Here is a tiny trained network, its code and every weight. The questions are about switching its units off for an input and a target symbol, where a switched-off unit gives its printed mean instead of its output.

import numpy as np


def w(rows, s, z=0):
    codes = np.array(rows[::2]) - 128.0
    scale = np.full(codes.shape[1], s)
    scale[-1] = z or s
    return codes * scale


def norm(h):
    return h / np.sqrt((h * h).mean(-1, keepdims=True) + 1e-5)


def f(y):
    return y / 2 * (1 + np.tanh(0.7978845608 * (y + 0.044715 * y**3)))


def softmax(a):
    e = np.exp(a - a.max(-1, keepdims=True))
    return e / e.sum(-1, keepdims=True)


def log_softmax(a):
    a = a - a.max(-1, keepdims=True)
    return a - np.log(np.exp(a).sum(-1, keepdims=True))


def net(x, mask):
    ids = ['ΛΠαβητω'.index(c) for c in x.split()]
    T = len(ids)
    res = E[ids] + P[:T]
    r = norm(res)
    for j in range(3):
        rows = slice(2 * j, 2 * j + 2)
        q, k, v = (r @ M[0][rows].T for M in (Q, K, V))
        z = softmax(np.where(np.tri(T) > 0, q @ k.T / 2**0.5, -1e9)) @ v
        o = O[0][rows]
        res = res + np.where(mask[j], z, o[:, -1]) @ o[:, :-1]
    y = f(norm(res) @ A[0][:, :-1].T + A[0][:, -1])
    res = res + np.where(mask[3:19], y, B[0][:, -1]) @ B[0][:, :-1]
    return log_softmax(norm(res)[-1] @ U[:, :-1].T + U[:, -1])


Q, K, V, O, A, B = {}, {}, {}, {}, {}, {}
E = w([
[112,81,139,126],'Λ',
[145,153,125,193],'Π',
[155,132,66,159],'α',
[100,53,143,129],'β',
[225,174,151,162],'η',
[222,253,114,87],'τ',
[130,85,98,154],'ω',
],0.021)
P = w([
[2,79,123,40],'0',
[28,128,88,88],'1',
[99,162,140,27],'2',
[114,21,102,145],'3',
[114,164,138,33],'4',
[124,30,96,168],'5',
[136,155,141,41],'6',
[152,36,97,182],'7',
[148,153,136,50],'8',
[171,52,87,203],'9',
[134,150,180,56],'10',
[188,68,88,209],'11',
[142,144,158,71],'12',
[174,84,71,215],'13',
],0.0081)
Q[0] = w([
[144,126,71,50],'head 0',
[99,154,140,108],'head 0',
[166,134,102,64],'head 1',
[129,223,144,1],'head 1',
[173,171,64,69],'head 2',
[139,88,24,139],'head 2',
],0.028)
K[0] = w([
[84,80,161,26],'head 0',
[155,121,88,90],'head 0',
[79,61,161,64],'head 1',
[65,93,208,45],'head 1',
[159,152,9,109],'head 2',
[196,188,6,219],'head 2',
],0.024)
V[0] = w([
[140,138,47,157],'head 0',
[120,147,254,204],'head 0',
[84,141,205,110],'head 1',
[119,116,78,71],'head 1',
[122,78,150,68],'head 2',
[169,137,90,136],'head 2',
],0.023)
O[0] = w([
[184,231,74,91,137],'head 0',
[4,79,18,171,176],'head 0',
[130,251,135,149,2],'head 1',
[222,102,168,104,105],'head 1',
[38,144,158,152,114],'head 2',
[190,195,154,7,148],'head 2',
],0.011,0.0077)
A[0] = w([
[205,119,128,102,152],'neuron 0',
[114,61,100,186,174],'neuron 1',
[66,76,193,87,155],'neuron 2',
[128,100,111,83,52],'neuron 3',
[240,156,141,254,114],'neuron 4',
[147,9,84,114,93],'neuron 5',
[121,164,100,111,21],'neuron 6',
[135,137,110,131,98],'neuron 7',
[146,153,211,175,242],'neuron 8',
[110,175,156,97,60],'neuron 9',
[120,168,144,68,94],'neuron 10',
[166,150,190,195,86],'neuron 11',
[149,57,156,54,252],'neuron 12',
[102,104,112,94,64],'neuron 13',
[114,159,151,69,18],'neuron 14',
[103,148,124,115,75],'neuron 15',
],0.021,0.0035)
B[0] = w([
[94,50,128,127,183],'neuron 0',
[68,125,126,55,228],'neuron 1',
[105,112,75,187,193],'neuron 2',
[118,147,147,154,152],'neuron 3',
[112,72,21,144,151],'neuron 4',
[239,164,131,174,252],'neuron 5',
[174,118,106,106,130],'neuron 6',
[119,132,120,130,130],'neuron 7',
[205,210,160,121,178],'neuron 8',
[155,168,168,128,131],'neuron 9',
[139,177,140,122,136],'neuron 10',
[218,139,143,169,153],'neuron 11',
[3,110,161,102,215],'neuron 12',
[135,121,141,167,148],'neuron 13',
[128,180,143,130,130],'neuron 14',
[153,91,135,121,124],'neuron 15',
],0.034,0.015)
U = w([
[57,147,73,84,67],'Λ',
[91,113,160,61,53],'Π',
[178,84,24,121,212],'α',
[143,9,167,138,177],'β',
[91,166,163,215,4],'η',
[104,146,176,106,136],'τ',
[49,167,148,179,135],'ω',
],0.013,0.0026)

Each question gives the input, a string of symbols that net reads in full, and the target symbol t.
The units are the heads (2 rows each of Q, K, V and O) and the neurons (one row each of A and B). Each row of codes is followed by its name. A weight is (code - 128) times the scale printed after its matrix; where a second scale follows, it is the last column's (O, A, B and U).
mask holds one flag per unit, heads first, then neurons. A switched-off unit (its flag False) gives its mean, the last column of its rows in O or B, instead of its output. The means were averaged over made-up inputs and are rounded, as every weight is.
A unit's drop is (log p(t) with every unit on - log p(t) with that unit switched off) / (log p(t) with every unit on - log p(t) with every unit switched off).
The circuit of an input: a set's keep is (log p(t) with only the set's units on - log p(t) with every unit switched off) / (log p(t) with every unit on - log p(t) with every unit switched off). Starting from the 12 units with the biggest drops (on a tie, the unit counted first), units are removed one at a time, each time the one whose removal leaves the highest keep (on an exact tie, the one counted first), for as long as the keep stays at least 0.8.
circuit, biggest first: the units of the circuit, biggest drop first
k most important neurons: the k neurons with the biggest drops, biggest first
heads that matter: for each layer, one digit per head in row order, 1 if its drop is at least 0.15 and else 0, layers parted by /
drop of u: that unit's drop, to one decimal
input Π β Π β, target α: heads that matter -> 101
input α α β ω ω Π ω β β β Λ τ ω, target ω: circuit, biggest first -> neuron 12
input Π η α α α β Λ β ω τ α β β, target ω: 2 most important neurons -> neuron 12; neuron 2
input Π β Π Λ ω β Π η Π Π β, target Λ: heads that matter -> 001
input β η Π Π Π Λ, target α: heads that matter -> 101
input ω β ω, target ω: heads that matter -> 001
input β Π ω, target β: heads that matter -> 001
input ω η τ β, target η: circuit, biggest first -> neuron 5; neuron 12
input β Π β α ω α ω β Π β β, target ω: 3 most important neurons -> neuron 2; neuron 0; neuron 4
input η β α α β η, target β: heads that matter -> 010
input Π α α Λ Π β β τ Λ α η, target α: heads that matter -> 110
input ω Λ Λ β, target η: heads that matter -> 111
input β τ Π β Λ Π β η β Π η β, target α: 2 most important neurons -> neuron 5; neuron 8
input α α α η ω η Π β τ Λ, target α: heads that matter -> 101
input Π β ω β β Λ η β τ Π, target α: circuit, biggest first -> head 2
input Λ Π Π β Π α, target β: heads that matter -> 000
input ω η α Λ β η, target β: 3 most important neurons -> neuron 5; neuron 0; neuron 12
input η τ ω τ Λ, target η: 2 most important neurons -> neuron 2; neuron 5
input β β Π α α ω β Λ Λ α τ Π, target α: heads that matter -> 100
input η β Π β ω β Λ, target η: most important neuron -> neuron 2
input η Λ ω τ Π β ω α α, target Π: drop of neuron 2 -> 0.1
input Λ τ ω α, target β: drop of neuron 5 -> 0.3
